Here is a tiny trained network, its code and every weight. The questions are about switching its units off for an input and a class, where a switched-off unit gives its printed mean instead of its output.

import numpy as np


def w(rows, s, z=0):
    codes = np.array(rows[::2]) - 128.0
    scale = np.full(codes.shape[1], s)
    scale[-1] = z or s
    return codes * scale


def f(y):
    return np.maximum(y, 0)


def log_softmax(a):
    a = a - a.max(-1, keepdims=True)
    return a - np.log(np.exp(a).sum(-1, keepdims=True))


def net(x, mask):
    res = np.array(x, float).reshape(1, 4) / 4 @ E
    y = f(res @ A[0][:, :-1].T + A[0][:, -1])
    res = res + np.where(mask, y, B[0][:, -1]) @ B[0][:, :-1]
    return log_softmax(res[-1] @ U[:, :-1].T + U[:, -1])


A, B = {}, {}
E = w([
[195,2,57],'x0',
[235,152,155],'x1',
[189,217,57],'x2',
[63,174,82],'x3',
],0.0091)
A[0] = w([
[122,150,205,135],'n0',
[126,147,141,118],'n1',
[199,23,55,177],'n2',
[186,142,198,154],'n3',
[67,129,162,160],'n4',
[113,175,59,192],'n5',
[140,159,147,168],'n6',
[151,53,110,206],'n7',
[70,94,201,113],'n8',
[9,160,128,221],'n9',
[102,67,183,254],'n10',
[81,123,138,117],'n11',
[140,77,57,250],'n12',
[216,136,147,148],'n13',
[112,152,89,186],'n14',
[58,247,106,184],'n15',
],0.015,0.0051)
B[0] = w([
[133,112,125,177],'n0',
[130,127,135,145],'n1',
[174,158,16,234],'n2',
[233,84,162,186],'n3',
[46,79,169,179],'n4',
[106,231,137,192],'n5',
[162,147,174,165],'n6',
[111,163,46,192],'n7',
[116,39,101,184],'n8',
[8,127,160,230],'n9',
[121,32,61,196],'n10',
[88,115,133,157],'n11',
[106,183,48,199],'n12',
[162,70,120,194],'n13',
[80,195,139,168],'n14',
[81,142,236,251],'n15',
],0.011,0.016)
U = w([
[178,86,148,254],'0',
[128,124,206,115],'1',
[22,80,139,134],'2',
[61,253,180,115],'3',
[118,68,105,45],'4',
[150,154,21,119],'5',
],0.013,0.0076)

Each question gives the input, the list of numbers given to net, and the class t.
The units are the neurons (one row each of A and B). Each row of codes is followed by its name. A weight is (code - 128) times the scale printed after its matrix; where a second scale follows, it is the last column's (A, B and U).
mask holds one flag per neuron, in row order. A switched-off neuron (its flag False) gives its mean, the last column of its row in B, instead of its output. The means were averaged over made-up inputs and are rounded, as every weight is.
A unit's drop is (log p(t) with every unit on - log p(t) with that unit switched off) / (log p(t) with every unit on - log p(t) with every unit switched off).
The circuit of an input: a set's keep is (log p(t) with only the set's units on - log p(t) with every unit switched off) / (log p(t) with every unit on - log p(t) with every unit switched off). Starting from the 12 units with the biggest drops (on a tie, the unit counted first), units are removed one at a time, each time the one whose removal leaves the highest keep (on an exact tie, the one counted first), for as long as the keep stays at least 0.8.
circuit, biggest first: the units of the circuit, biggest drop first
most important unit: the unit with the biggest drop
top k neurons: the k neurons with the biggest drops, biggest first
drop of u: that unit's drop, to one decimal
input [-2,-5,0,7], class 3: most important unit	n5
input [-4,-1,-1,-7], class 0: circuit, biggest first	[n9 n3]
input [1,3,-3,4], class 4: circuit, biggest first	[n2 n15 n9]
input [-6,8,-8,0], class 0: circuit, biggest first	[n3 n15]
input [-1,2,0,1], class 1: circuit, biggest first	[n2 n12 n9]
input [-8,-5,0,-1], class 2: top 2 neurons	[n8 n4]
input [0,6,-8,-7], class 0: top 2 neurons	[n3 n9]
input [0,3,1,-6], class 0: top 2 neurons	[n3 n12]
input [3,-7,1,-1], class 5: drop of n15	0.2
input [-8,3,-4,-6], class 0: drop of n2	-0.1
input [1,-3,6,-2], class 3: drop of n4	-0.1
input [1,5,-7,2], class 4: drop of n5	0.1
